Here is a tiny trained network, its code and every weight. The questions are about switching its units off for an input and a target symbol, where a switched-off unit gives its printed mean instead of its output.

import numpy as np


def w(rows, s, z=0):
    codes = np.array(rows[::2]) - 128.0
    scale = np.full(codes.shape[1], s)
    scale[-1] = z or s
    return codes * scale


def norm(h):
    return h / np.sqrt((h * h).mean(-1, keepdims=True) + 1e-5)


def f(y):
    return y / 2 * (1 + np.tanh(0.7978845608 * (y + 0.044715 * y**3)))


def softmax(a):
    e = np.exp(a - a.max(-1, keepdims=True))
    return e / e.sum(-1, keepdims=True)


def log_softmax(a):
    a = a - a.max(-1, keepdims=True)
    return a - np.log(np.exp(a).sum(-1, keepdims=True))


def net(x, mask):
    ids = ['βδεζηλξστψω'.index(c) for c in x.split()]
    T = len(ids)
    res = E[ids] + P[:T]
    r = norm(res)
    for j in range(3):
        rows = slice(4 * j, 4 * j + 4)
        q, k, v = (r @ M[0][rows].T for M in (Q, K, V))
        z = softmax(np.where(np.tri(T) > 0, q @ k.T / 4**0.5, -1e9)) @ v
        o = O[0][rows]
        res = res + np.where(mask[j], z, o[:, -1]) @ o[:, :-1]
    y = f(norm(res) @ A[0][:, :-1].T + A[0][:, -1])
    res = res + np.where(mask[3:19], y, B[0][:, -1]) @ B[0][:, :-1]
    return log_softmax(norm(res)[-1] @ U[:, :-1].T + U[:, -1])


Q, K, V, O, A, B = {}, {}, {}, {}, {}, {}
E = w([
[184,77,164],'β',
[218,60,159],'δ',
[131,151,77],'ε',
[150,124,111],'ζ',
[89,123,149],'η',
[160,140,93],'λ',
[8,184,85],'ξ',
[56,166,229],'σ',
[177,189,202],'τ',
[83,84,59],'ψ',
[91,181,124],'ω',
],0.015)
P = w([
[66,222,143],'0',
[158,187,165],'1',
[190,126,219],'2',
[181,99,222],'3',
[250,165,139],'4',
[178,115,215],'5',
],0.0024)
Q[0] = w([
[248,149,135],'head 0',
[45,126,117],'head 0',
[144,67,79],'head 0',
[71,113,173],'head 0',
[168,159,112],'head 1',
[185,77,98],'head 1',
[102,138,169],'head 1',
[228,116,172],'head 1',
[88,108,163],'head 2',
[224,65,158],'head 2',
[102,64,98],'head 2',
[187,123,193],'head 2',
],0.012)
K[0] = w([
[66,134,95],'head 0',
[156,213,175],'head 0',
[144,102,115],'head 0',
[158,157,102],'head 0',
[161,130,186],'head 1',
[200,162,108],'head 1',
[111,88,141],'head 1',
[192,124,251],'head 1',
[148,224,192],'head 2',
[152,130,121],'head 2',
[188,172,157],'head 2',
[137,140,122],'head 2',
],0.011)
V[0] = w([
[106,167,166],'head 0',
[141,153,162],'head 0',
[131,90,97],'head 0',
[139,109,156],'head 0',
[98,191,124],'head 1',
[136,158,110],'head 1',
[153,204,110],'head 1',
[163,179,190],'head 1',
[140,114,110],'head 2',
[145,193,117],'head 2',
[2,77,127],'head 2',
[60,125,81],'head 2',
],0.0092)
O[0] = w([
[171,207,50,148],'head 0',
[143,167,230,99],'head 0',
[19,91,82,118],'head 0',
[93,34,141,50],'head 0',
[120,89,170,186],'head 1',
[79,114,243,176],'head 1',
[170,76,136,196],'head 1',
[2,195,158,29],'head 1',
[126,71,232,131],'head 2',
[156,162,101,201],'head 2',
[77,65,131,180],'head 2',
[116,108,159,254],'head 2',
],0.0041,0.0016)
A[0] = w([
[103,77,182,63],'neuron 0',
[143,162,163,152],'neuron 1',
[120,117,33,155],'neuron 2',
[84,129,201,62],'neuron 3',
[107,3,136,250],'neuron 4',
[97,218,193,118],'neuron 5',
[206,41,207,77],'neuron 6',
[80,216,213,198],'neuron 7',
[156,159,177,143],'neuron 8',
[241,158,91,133],'neuron 9',
[151,71,236,126],'neuron 10',
[115,172,101,108],'neuron 11',
[32,143,156,220],'neuron 12',
[251,49,165,122],'neuron 13',
[107,60,2,248],'neuron 14',
[207,101,113,112],'neuron 15',
],0.0086,0.0021)
B[0] = w([
[80,208,93,128],'neuron 0',
[82,61,132,143],'neuron 1',
[94,61,195,186],'neuron 2',
[70,110,197,139],'neuron 3',
[175,127,125,196],'neuron 4',
[170,75,39,177],'neuron 5',
[102,95,38,145],'neuron 6',
[218,89,88,195],'neuron 7',
[185,48,105,148],'neuron 8',
[44,188,143,170],'neuron 9',
[21,113,110,153],'neuron 10',
[41,135,171,131],'neuron 11',
[138,112,37,156],'neuron 12',
[19,113,38,162],'neuron 13',
[206,30,253,254],'neuron 14',
[26,101,114,150],'neuron 15',
],0.0046,0.0076)
U = w([
[132,130,102,2],'β',
[131,135,100,14],'δ',
[95,175,158,125],'ε',
[62,112,9,168],'ζ',
[137,139,108,21],'η',
[127,165,94,109],'λ',
[126,142,114,18],'ξ',
[84,163,153,160],'σ',
[221,202,142,203],'τ',
[161,25,115,191],'ψ',
[205,143,59,199],'ω',
],0.012,0.0048)

Each question gives the input, a string of symbols that net reads in full, and the target symbol t.
The units are the heads (4 rows each of Q, K, V and O) and the neurons (one row each of A and B). Each row of codes is followed by its name. A weight is (code - 128) times the scale printed after its matrix; where a second scale follows, it is the last column's (O, A, B and U).
mask holds one flag per unit, heads first, then neurons. A switched-off unit (its flag False) gives its mean, the last column of its rows in O or B, instead of its output. The means were averaged over made-up inputs and are rounded, as every weight is.
A unit's drop is (log p(t) with every unit on - log p(t) with that unit switched off) / (log p(t) with every unit on - log p(t) with every unit switched off).
The circuit of an input: a set's keep is (log p(t) with only the set's units on - log p(t) with every unit switched off) / (log p(t) with every unit on - log p(t) with every unit switched off). Starting from the 12 units with the biggest drops (on a tie, the unit counted first), units are removed one at a time, each time the one whose removal leaves the highest keep (on an exact tie, the one counted first), for as long as the keep stays at least 0.8.
units of the circuit, in order: the units of the circuit, biggest drop first
unit that matters most: the unit with the biggest drop
k most important neurons: the k neurons with the biggest drops, biggest first
which heads matter: for each layer, one digit per head in row order, 1 if its drop is at least 0.15 and else 0, layers parted by /
drop of u: that unit's drop, to one decimal
input τ ψ ψ ψ ψ β, target ζ: unit that matters most : neuron 14
input β ψ η ψ σ, target ψ: which heads matter : 010
input ω ζ σ τ ζ λ, target τ: units of the circuit, in order : head 2; head 0
input λ τ λ, target τ: which heads matter : 011
input τ β ψ σ, target ψ: units of the circuit, in order : neuron 7; neuron 5
input τ ε ψ ε ω, target ω: 2 most important neurons : neuron 14; neuron 5
input ε σ ε τ σ, target τ: units of the circuit, in order : neuron 7; head 2; neuron 2
input ω ω τ ψ ξ η, target ζ: which heads matter : 010
input τ ψ τ, target ψ: 3 most important neurons : neuron 7; neuron 5; neuron 10
input ζ β σ τ σ, target τ: which heads matter : 111
input ζ β λ δ ζ ζ, target ζ: which heads matter : 100
input ξ δ ε τ ζ, target τ: which heads matter : 111
input ε ε ζ, target ζ: which heads matter : 000
input τ δ ε, target τ: which heads matter : 011
input ψ ψ ψ δ, target ζ: unit that matters most : neuron 13
input ψ ω τ ξ η, target ζ: which heads matter : 010
input ε τ τ ε, target τ: 4 most important neurons : neuron 13; neuron 10; neuron 6; neuron 12
input τ ξ ω ψ δ, target ζ: 2 most important neurons : neuron 13; neuron 14
input ψ ε τ, target ψ: drop of neuron 3 : 0.2
input δ ε ξ ε τ ω, target ω: unit that matters most : neuron 14
